In the rows, zero is written as 128.
Each row is followed by its class number.
[101 132 154 167 102 101 123 107 111 119 142 146 178 103 103 119  97 100
 143 153 133 114 183 129  57 120 185 116  99 146 133  97 166 130 104 150
 100  67 128 120 163  97 158 201  87 162 159  88 163 186 119]
3
[144 116  83 165 101 162 130 112 144 135 109 129 119 114 121 125 116 113
 129 112 107  87 155 122 141 134 119 113 112 133 105 128 152 131 137 142
 122 140 158 108 121 129 121  99 143 114 123 142 150  71 133]
6
[129 104 129 138 103 129 116  97 115  94 115 142 106 116 132 171 123 131
  99 101 160 127 199 121 130 136 175 137  76 145 172 109 121 114 145 124
 135 114 100 130 150 112 171 123 113 127 122 104 119 101 128]
8
[104 131  88 124 179 145 138  89 139 144 118 109 112  97 102 105 122 131
 113 101  94  73 153 134 101 129 151 123  94 158 121  98 149 142  73 117
 117 131  83 106 127 141 125 128 153 127 118 136 159  79 124]
9
[109 144 111 158 151 143 116 111 149 134  94 110 134 114 103 143 148 138
 105 121 130 126 109 148 134 143 114 139 165 137 139 128 151 139 111 130
 130 130 127 161 125 134 152 118 126 111 107 108 131 113 127]
2
[107 116 102 190 193 153 153 125 130 111  69 134 191  83  72 174 197 123
 131 134 175 149  86 175 126 125 173 104 134 116 188  68 220 212 147  91
 146 114 107 204  92 169  70 106  36 129 136 102  86 179  71]
7
[129  68 130 145 126 138 203  54 143  94 162 150 151  93 102  23  90 159
 168 106  85 100 121 106 175 153 154 115 128 196  95 142 135 176 157 151
 134 182 176  48 164 124 178 168 157 143 112 146 153 105 146]
10
[113  93 149 128 136 143 138 125 107 143 133 113 115  90 113 117 134 139
 110 117 122 129 175 122 120 115 183 116 109  81 157  99 165 112 127 130
 100 116 107 160 134 135 137 109  83 124  91 102 150  99 112]
3
[129 101 110 143 107 139 114  95 137 149 139 138 141 122 151 111 138 127
 118 128 108 111 127 136 163 133 129 109 140 119 119  91 148 112 157 145
 111 131 156 153 127 107  90 129 108  72 152 106 150 124 126]
5
[138 139 108 169 118 153 156 106 130  67 157 113 134 111  47 156 131 122
 111 122 167 118 121 124 131 185 116 125 124 165 153  77 154 105 156 137
 145  88 132  88 122 112 170 138 126 141 143 145 112 187 134]
9
[141 112  87 119 112 145 161 111 128 119 112 124 117 146 122 129 125 123
 130 122 131 113 104 130 129 119 113 138 144 183 101 122 177 145 154 125
 150 163 143 132 115 128  77 100 125 103 136 141 104 107 143]
2
[135 155 121 179 138  83 156 118 114 127  93 126  96 131 144  97 120 120
 133  71 119 121 139 135 117 101 142 144 129 101 155  86 132 137 117 128
  95  97 113 121 113 100 122 145 168 142 118 132 146 103 104]
4
[137  47  91 183  64 169 139  91 141 125 129 126 134  94  87 111 131 151
 121 137 116 101 117 150 144 141 139 111 147 142 123 113 162 107 165 138
 144 161 159 163 136 127 142  76  98 131 110 116 110  59 121]
7
[131  96  87 154 108 170 131  95 144 128 134 123 173 112  53 103 134 105
 103  80 115  93 127 139 140 152 131 115 159 183 117 115 171 140 140 132
 147 134 149 119 116 110 166 110 126 119 142 138 131 132 136]
6
[138 119  76 148 128 140 152 126  64  73 143 158 194  98 137 124 161 111
  64 131 177 151 159 108 126 129 194 132  35 150 162  39 200  81 160 155
 174  48 133 129  85  56 102 125  52 119 214 126 113 139 119]
5
[139 121 157 153 130 123 158  88 130 122 184 146 128  77 114  92 104  99
 140 113  89 112 150 104  91 112 171  94  80  87 134 102 122 106 151 152
 126 125 144  96 131  98 152 150 146  91 114 137 156 143 106]
2
[110 129 165 162 154 143 158  94 158 165 118 111 127 107 105  95 124 104
 130  82  95 102 152 131 103  96 155 123 131  92 156 122 160 165 119 144
  96 111 121 119 133 151 100 138 130  73  96 115 136 125 100]
4
[117 172 140 109 150 144 145 138 140 138 138 139  90  78  81 115 104 158
 122 135  92  84 156 102  72 146 148 113 121 110 126 100  96 141  76 118
  82 136 128 125 134 117 162 141 162 122 109 111 184 125 127]
5
[136 103 126 118 154 180 123  98 144 117 127 131 149 105 108 137 135 136
 132 164 122 134 110 151 161 161 136  91 160 118 143 114 158 120 173 146
 107 138 141 184  99 131 108  92  91 123 144 100 109 126 124]
5
[132 135 122 155 114 142 170 107 120 125 132 134 133  84 100 109 112 124
 118 120 122 113 160 108 111 111 164 118  77 138 126  89 130 147 120 126
 114 114 129 107 129 133 135 130 121 133 121 148 173 109 116]
7
[125 138 182 137  94  90 141 168 143 139 144 104 129 152  93 186 155 108
 136  69 157 127 159 111 160 132  71 139 122 113 141 144 122 151 110  68
 139  81 121  93 135 125 148 136 145 120  80 165 107 164  99]
9
[126 144  91 142 124 182 186 108 134 123 130 147 111  61 107 121 118 144
  84 131 124  89 161 107 101 140 172 114  94 141 123  77 144 122 102 121
 103 125 128 121 119 116 160  98 141 108 106 110 182  83 122]
1
[121 150 126  96 210 106 147  98 151 174 126  84 144 146  66  97 139 106
 106  71 109 175 150 157  61 147 164 186 183 156 131 131 179 177 108 160
 100 109  17 110 109 140  97 130 151 155 136 110 113 115 156]
9
[124 151 122 124 192 147 158 137 146 151 146 121 125 116 108 115 106 152
 123 119 118 123 137 107 107 108 161 137 117 131 126 123 163 151  97 123
 127 141 120 115 117 148 122 126 134 125 115 125 143 130 134]
0
[121 170 115 147 148 126 166 103 137 115 107 130 138 108 108 122 105 128
 127  88 141 143 169 117 103 131 183 131  92 119 120 107 153 168 102 128
 159 135  93  93 131  98 152 149 163 160 127 144 143 117 107]
8
[132 140 133 121 121 157 161 140 136 119 131 115 118 131 100 142 119 125
 134 144 134 121 129 125 109 117 138 111 123 139 117  92 130 142 115 106
 125 118 105 120 121 131 113 129 164 116 129 119 132 132 128]
9
[103 123 134 126 127 138 173 104 114 119 127 112 115  94  79 109 101 101
 122  54 146  82 164 146  97  90 166 138  99 176 191 107 159 195 106 130
  78  60 124 137 152 113 125 134 100 113 143 142 127 179 134]
4
[103 153 191 130 216 201 218 144 192 127 197  77 118  44 123 115 103 186
 166 110  66 120 102 125 153  64 145  85  99 115 154 131 120 177  81  86
 114 216  86 153 158 144 144 112 161 137  26 197 192 106  99]
1
[103 137 132 155 128 130 125 105 137 127 111 136 133 101  97 153 157 159
 120 120 140 126 134 143 115 134 120 103 153 117 166  89 136 137  95 110
 105 100 131 176 121 110 154 144 130 147 104 113 150 149 108]
0
[129 111 105 137  87 127 114 104 154 117 149 136 131 137 104 144 117 126
 146 129 143 109 129 138 130 155  98 119 165 166 122 127 136 111 138 126
 149 120 154 112 136 117 135 120 132 129 150 142 115 159 130]
6
[112 154 139 121 157 129 137 105 149 150 160 132 133 100  93 109  95 126
 119 105 115 116 144 111  77 136 153 140 114 152 133 116 162 151 105 122
 121 112 119 121 139 118 134 138 122 116 125 116 152 149 130]
2
[103 165 122 160 167 140 151 105 150 159 106 126 102 114 151 133 116 127
 137 112 115 119 137 134 111 105 141 146 124 134 124 136 122 171  98 122
 131 160 145 124 129 143 140 136 157 109 124 110 178 127 136]
0
[ 96 146 143 131 157 148 155 139 136 133 132 115 144  80 116 122 128 139
 120 122 107 106 147 123 115 122 146 115 146 150 155  87 143 155  92 106
 115 143 118 140 117 131 123 149 128 123 118 122 169 137 119]
4
[132 108 140 147 116 114 113  92 101  97  97 144 116 107 129 148 129 129
 111 117 141 155 155 118 133 123 149 124  82 123 157  84 117 113 140 137
 101 115 129 153 140 127 149 143 117 127 126 110 126 112 119]
7
[ 95 171 140 133 166 142 140 134 149 147 111 115 121  86  98 113 120 134
 119 125 127 110 139 115  91  89 165 107 111  96 151  71 134 165  79 118
 110 100  99 147 124 122 121 154 133  97 123 119 168 138 107]
4
[142 142 112 143 132 120 134  92 135 116 114 147 115 127 123 130 136 108
 129  86 127 127 139 139 147 137 127 132 118 160 138 113 125 137 127 133
 134 136 134 129 120 130 136  99 158 126 138 117 124 123 122]
5
[175  63  55 139 150 132 147  52  94  72 123 133 122 125 134  64 166 134
 100 113 112 134 132 123 154 143 190 153 104 147 135  78 192  89 155 200
 131  91 142  75 121 151 109 129  87  71 149 108 108  81 146]
7
[ 75 175 140 134 214 164 139 120 153 185 107 120 115  71  96 129 109 131
 131 136 132 102  80 138 105  52 137 106 119  87 191 141 116 200  81 113
  85 101 150 153 122 172 114 108 114 115 115 135 179 147 124]
10
[127 146 143  96 175 141 132 106 143  84 155 104 147  68 111 154 129 152
  92 128 118 186 170  93 118 152 138  98  61 129 130  56 121  68  94  73
 103 124  93 116 127  77 140 110 138 141 122 121 160  85  91]
3
[141 108 149 119 151 153 156 123 123 118 155 138 146  93 119 113 103 141
 126 127 114 129 147 114 109 139 169 116 121 128 141 110 135 124 141 127
 113 124 125 122 115 105 125 130 118 123 127 135 130 132 120]
6
[140 125 138  87 162 116 138  79 133  86 119 102 113  85 111 135 137 141
 125 153 126 147 168 131  63 173 124 141 120 154 157 123 108  96  81 128
 102 123 106  99 130  84 177 162 131 147 108 113 145  91 125]
3
[127 122 158 139 126 143 143 139 131 111 154 122 130  98  97 124 116 124
 118 140 133 113 165 112 122 140 168 120  85 110 143  89 137 108 138 131
 132 119 101 125 129 104 134 143 113 115 114 120 142 130 115]
10
[ 80 130 168 107 131 130  80 121 106 162 125 135 157 105 133 118 116 129
 114 160 125 114 209 116 118 115 112 107  71  97 161  69 125 119  65 132
 106 114 154 138 139  95  74 186 138 138 129 112 209  98 107]
10
[121 107 127 170 150 132 181  88 117 113 112 155 162  94 139  94 103 157
 133 113 115 129 159 133 138 100 177 115 122 160 126  71 131 143 134 134
 100 119 113 141 128 113  97 161 133 154 130 132 135 118 102]
3
[143 110 141 172 109 146 125  85 140 133 162 152 152  82  98 112 118 154
 108 115 117 109 145  83 129 175 132 112 160 172 146  95 145 110 131 123
 104  85 156 115 120 104 146 114  95  93 137 109 128 127 110]
9
[107 177 134 165 162 132 150  99 124 128  65 113 153 131 148 102 113  96
 155 111 140 169 117 154 152  84  79 128 114 177 157 145 116 188 113 170
  63 123 109 157 129 154 115 162 144 183 156 145 139 123 134]
0
[150 120  92  89  88 198 136 144 136 106 173 155 158 139  83 152  86 128
 111 173 164 117 135  72 108 153 101 117 102 213  71  86 145  97 168 115
 144 133 180 116 135 104 151 121 113  99 184 145 133 156 146]
7
[146  94 151 120 124 131 128 128 144 114 161 129 154 133 153 145 118 142
 126 145  93 154 184 112 125 162 150 123 145 140 101 101 137  44 151 123
 146 159  86 132 120  90 131 127 145 140 116 111 122  68 115]
2
[134 162 108 145 135 127 158 107 201 123 127 114 100 126  97 119 137 130
 134 100 116 117 150 132 135 114 122 157 173 165 120  88 137 120 113 111
 144 144 118 136 124 125  79 108 122  60 103 107 151 128  98]
2
[158 117  79 157 116 158 149 108 133 110 146 161  98  90  53 129 119 164
 122  99 106  63 191 113  93 170 150  95 106 139 135  80 133 137  83  98
 126 148 138 109 121 106 162  92 171 148 123 163 160  84  96]
1
[123  89  91 172  84 165 148  85 151 121 129 110 125 106  79 121 133 129
 131 131 142  75  94 147 143 171  71 118 135 161 111 138 141 140 157 132
 131 133 185 106 154 130 176 134 123 123 105 146 134 133 141]
3
[153 148 101 131 165 135 168  89 133 142 107 137 113 103 154 114 132 142
 114 123 136 158  94 107  85 119 173 122 151 107 139 129 149 136 149 144
 106  93 139 129  92 126 114  98 130  94 145 124 117 124 133]
8
[126 119 123 136 117 148 147 117 126 102 132 133 143 101  93 134 129 123
 114 119 133 129 147 130  98 153 145 125 110 156 123  98 147 140 147 108
 121 136 122 142 126 117 133 135 111 129 128 122 129 144 115]
8
[113 150 163  72 141 141 122 129 167 141 122 111 112  93  92 123 107  93
 142 129 105 137 110 111 102 127  91 126  64 112  99 170  97 170 127 122
 143 182 121 128 129 157 158 160 164 106  67 172 148 105 149]
2
[125 135 121 100 157 128 158 109 124 130 135 124 122  91  92 151 140 162
  95 129 141 138 136 121  87 133 161 129 146 141 142  89 157 162  98 100
 113 123 116 128 110 127 120 120 128 132 116 108 141 138 134]
8
[123 137 159  88 170 154 196 127 164 136 145 128 138  78 100 134 100 145
 141 113 124 105 156 100  80 118 172 122  87 138 143  99 177 178  94  92
 149 127 124 127 106 101 102 129 130 100 113 155 130 126 112]
4
[108 170 104  88 175 133 121 122 140 154 112 143  96 104 143 131 141 137
 114 128 104 107 178 113  80 104 162 110 158 101 140  84 153 102  71 110
  90  86 118 158  86 136 105 108 113 124 114 106 189 116  98]
4
[135 122 116 144 151 174 178 106 125 118 129 140 136  78  94 112 108 137
 106 141 123 135 140 105  59 141 150 141 129 169 116  91 137 116 123 140
  97 140 127 118 115 102 162 134 102 117 134 109 148 107 126]
0
[158  92 124 134 108 159 164  92 131  99 153  97 158 124  55  97 112  97
 102 120 144 123 151 103 113 174 163 123  96 142  95 135 167  97 176 151
 113  82 117  57 143  89 211 122 102 138 118 141 134 107 141]
1
[113  77 156 169 186 104 105 100 109 130 101 125 111  94  55 156 174 124
  81 113 153 129 130 139  86 150 203 139  95  65 197 120 162 113 152 136
 153 102  92 142 113 181 201 117  94 131  73  68  77 129 122]
5
[ 86 180 102 113 185 129 115 127 157 146 137  94 105 114  94 122 149 141
 112 131 123 112 119 152  93 151  80 178 185 146 152 102 146 148  73  87
 126 143  92 146 110 165  94 170  91  59 128 132 158 167  93]
7
[ 80 163 128  90 169 148 131 141 158 150 169 107 116 101 113 136 120 158
  97 169 113  99 147 136 121 135 127 140 132 156  93 111 108 150  76  98
 117 139  94 132 131 145 124 157 122 115 141 101 179 162 143]
6
[136 122 121 148  96 132 138 110 135 124 125 144 121 127 109 130 125 128
 130 116 135 104 134 112 144 125 127 109 106 132 132  90 144 131 141 146
 151 137 144 112 131 119 117 103 142 137 130 138 125 104 129]
4
[105 172 127 104 210 123 103 111 142 154 107 121 130 103 115 114 129 110
  87 122 119 147 164  98  66 108 185 135 101  88 150 101 160 117  99 134
 107  62 111 134 102 132 105 164 104  81 131  86 163 144 124]
2
[ 98 122 115 132 144 100 137 118 115 129 113 140 121 108 111 146 159 122
 137 131 139 137 123 148  72 147 166 151 137 107 143 130 191 159 130 124
 184 151 120 135 105 124 146 132 113 157 102 100 126 127 130]
9
[133 134 138 143 145 127 147 130 117 121 153 133 120 100 179 114 103 155
 132 115 107 156 183 106 127 115 184 123 128 134 148  83 121  99 110 129
 113 110  93 138 118 104 122 149 139 147 139 130 163 115 119]
9
[146 148 146 156 224 134 127 121 116  75 116 141 151 101 141 156 163 121
 133 119 120 189 163 144 125 154 156 134 106 113 172  39 119 104 112 148
  96  95  40 141  98 154 120 164 138 116 121 124 123 128  88]
0
[153 144 100 157  77 128 141 133 103  81 103 172 123 139 108 138 130  84
 126 147 146 123 144 108 124 122 124 116  99 123 109  96 126 111 168 153
 147 106 121 111  95 110 152 140 147 122 148 118 103  97 118]
2
[106  79  62 125  61 143  98 133 116 105  53 169 185 135 156 157 157  91
 112 209 160 141 135 150 116 106  62  91 124  95  84  74 130  57 122 144
 101  73 212 159 124 101  88 211 119  83 152  85 116 123  96]
2
[123 165 128 117  88 123 115 144 114 125 112 125 132 129 139 121  97 111
 121 121 137 124 108 131 156 110 120 120 125 146 135 153 113 149 122 124
  87  81 137 145 131 143 108 138 126 148 140 131 110 161 143]
7
[158  72 176  79 140 141 145 159 115 155 209 118 157 113 128 106  90 101
 123 102  71 147 190  93  72  76 171  95  76  91 141 148 129  96 144 117
 156 193 138 101 102  51 141 136 169 178 124 159 135  85 128]
4
[123 107 116 163 137 115 163  82 117 118 131 127 102  70  96 110 130 122
  88  71 113 103 173 116  99 106 177 136 111 127 160 105 129 113 127 139
 102 116 126 107 124  97 214 115 113 125  99 127 164  92 118]
4
[139 124 123 138 111 131 176  98 152 105 163 133 116 105  85 108 122 137
 142  85 106  92 141 109 119 112 133 113 131 162 136 114 132 143 123 115
 138 148 162  88 137  94 145 122 152  98 120 154 151 145 121]
6
[103  83 162 150 198  81 118 113 124 147  86 127 140  88 180 154 169 179
 137 142 142 141 200 118 140 150 131 137 118 116 174 106 110 110 103 129
 138 115 120 137 130 132 113 182 108 184  78 124 135  97 105]
3
[160 116  98 168 125 132 127 100 135 125 147 131 126 123 116  99 118 126
 115 109 107 115 124 137 135 161 133 143 126 142 126 134 159 128 143 145
 116 142 135 115 118 116 136 111 132 117 137 129 132  93 134]
10
[156 116 134 138 129 148 146  93 127 101 143 142 124  83 112 136 111 123
 115  98 112 131 160 121  99 143 177 103  98 145 152 109 118 116 146 127
 104 127 111 133 124  96 157 106 140 135 129 125 123 118 121]
5
[133 118  93 165 103 172 162  86 155 136 123 136 102  93  83  88 107 159
 130 126 100  78 119 142 131 135 106 123 174 157 103 116 121 174 121 135
  91 161 158 128 128 137 143 117 149 100 106 134 172  89 130]
6
[138 136  88 158 114 152 155 107 150 142 158 133 130 115  79 103 112 136
 126 115 109  69 122 135 119 147 101 128 170 184 119 111 138 140  99 123
 129 165 154  97 129 117 133 114 144 136 133 157 167 127 124]
1
[ 93  95 120 107 134 141 132 106 119  92  94 130 157 107 144 107 135 152
 124 133 134 169 112 148 130 173 120 134 143 172 149 132 131 117 127 120
 134 167 147 161 155 141 134 167  92 147 129 119 126 147 128]
2
[158 218 148 137 129  90 165  69 152 131 126 158  78 169  81 153 121  96
 144 124 160 111  93 138  72 105 137 139  86  82 113 155 101 185 128 145
 155  95 134  84 112 107 163 122 196 116 117 139 128 186 121]
9
[119 105 146 142 135 117 141  73 112 112 131 104 160  87  87  94 108  95
 101  80  93 144 194 120  90 121 161 128 118 180 152 118 118  90  97 155
  77  93  88  87 152  87 192 147 114 185 137 118 156  83 132]
2
[136 115 101 136  69 134 149 124 117 129  99 155 125 113 106 135 136 104
 126  85 148  87 153 107 152 126 132 105 100 131 134 107 191 149 154 152
 132 110 170 148 115 112 105  96 124 133 119 126  95 116 135]
8
[ 97 133  86  81 156 162 138  91 159 104 103 110 120 114  79 155 138 113
 118 114 129 116 151 156  92 153 131 146 145 183 125 140 165 150 102 102
 143 130 122 127 127 151 137 126 110 115 114 126 141 140 137]
2
[ 87 125 113  74 107 173  48 124 133 117 160 131 149 143   4 125  84 127
 152 166 170  71 118 153 174 179  77 124 134 156 127  92 235 234 176 134
  95 119 145 179 145 159  89 128  98  97 109 133 144 145 160]
1
[120 133 123  47 100 120 103 150 106  88  84 158 100 125 115 174 129  94
 103 127 178 113 181 108 112 132 156 157 107 176 164 132 145  98 126 156
 105  44 121 160 116 136 147 134  88 121 115  96  92 151 175]
10
[126 163 123 167 174 149 177 132 132 134 114 121 108 109 107 131 115 136
 130 120 140 103 134 117 147 100 183 123 115 100 146  78 173 180 132 133
 118 122 125 145 114 166 124 147 134  95 115 118 155 166 124]
7
[115  90 129 120 110 111 109 102 113 124  84 166 141  94 107 126 137 115
 136 119 165 132 164 108 101 105 164  89  63  86 161  69 166 117 116 130
 125  63 175 163 127 112  89 127  80 108 135 121 120 147  91]
6
[150 143 100 164 121 160 147  93 140 135 148 111 109 100 106 115 128 114
 118  94 112 113 128 117 149 149 125 121 112 156 120 117 137 153 146 140
 138 164 142 105 117 126 159  95 152 130 118 155 185 105 149]
9
[142 115  99 140 125 158 150  86 111 108 114 155 131 111 107 133 109 113
  96 111 115 124 171 106  77 145 199 133  97 156 108 115 162 123 148 137
 140 124 125  82 116 103 160 110 126 139 149 102 134  81 142]
5
[136 165 129 128 145 129 144 123 116 113 121 124 135  92 131 152 103 106
  90 109 146 170 192 121  86 106 180 141  91 153 165  92 134 119  83 116
  90  77  79 138 123  85 148 124 107 150 148  94 158 112 117]
2
[104 108 114 123 166 133 139 132 142 136 136 129 143  98 114 103 134 163
 137 127 128 124 136 141 116 129 140 134 170 138 157 114 170 140 116 124
 106 122 140 177 116 149 120 158 100 109  97 125 138 161 120]
0
[138 110 147 142 133 107 135 102 123 116 134 154 125 110 148 124 105 137
 128 124 118 127 149 107 119 118 174 116  78 111 150 116 123  98 137 140
 132 122 127 123 141 111 137 144 119 126 123 121 120 116 120]
2
[130 122 137 163 149 121 122 108 121 117 131 136 159  99 129 137 148 120
  99 109 120 137 159 137 129 161 160 126 116 130 156 112 159 115 134 120
 126 105  97 156 106 122 163 145 105 142 108 108 132 129 106]
2
[155 138 120 135  61 150 119 161 119 104 166 101 148 138 108 135 128 109
 139 137 144 110 137 141 184 117  89  80  96 116 131 102 138 137 148 120
 110 120 125 158 125  90 124 113 143 130 140 171 145 122 114]
8
[112 153 109 144 176 157 128 126 154 136 101 118 137  99 112 138 131 146
 118 128 124 114 107 140 112 131 125 137 165 157 147 117 147 164  92 113
 110 131 137 147 120 146 124 137 114 102 120 117 156 148 130]
6
[108 146 106 134 171 139 127 123 132 134 127 141 132  97 137 109 130 139
 112 138 127 130 112 138 106 125 142 134 172 153 131 103 121 127  93 121
 100 107 107 162 119 123 135 142 105 106 155 102 133 156 108]
1
[122 123 118 130 102 159 136 108 154 120 125 130 145 132  93 129 136  92
 129 102 134 122 133 129 128 147  95 122 130 167  94 124 136 143 141 116
 154 129 150 110 128 125 151 122 130 125 130 148 131 143 116]
4
[111  88 123 126  93 180 155 146 101 109 159 118 153 108  91 136 133  98
 101  89 151 122 150 115 164 106  98 105  42 155 142  75 153 135 147 112
 133  92 145 130 129 128 120 120 131 102 162 173 122 137 135]
6
[128 105 107 136  96 167 130 136 138 121 156 123 139 100  91 120 109 109
 133 120 108  91 153 116 133 162 130 113 118 174 105 104 163 122 159 127
 124 141 127 144 122 119 153 122 122 122 133 138 146 113 145]
9
[124 117 125 141 152 133 158  98 116 112 110 142 130  97 109 122 124 136
 104  88 133 138 170 117 114 143 169 146 121 167 153  99 143 143 115 121
 104 110 124 109 129 131 121 126 115 135 125 117 140 127 121]
10
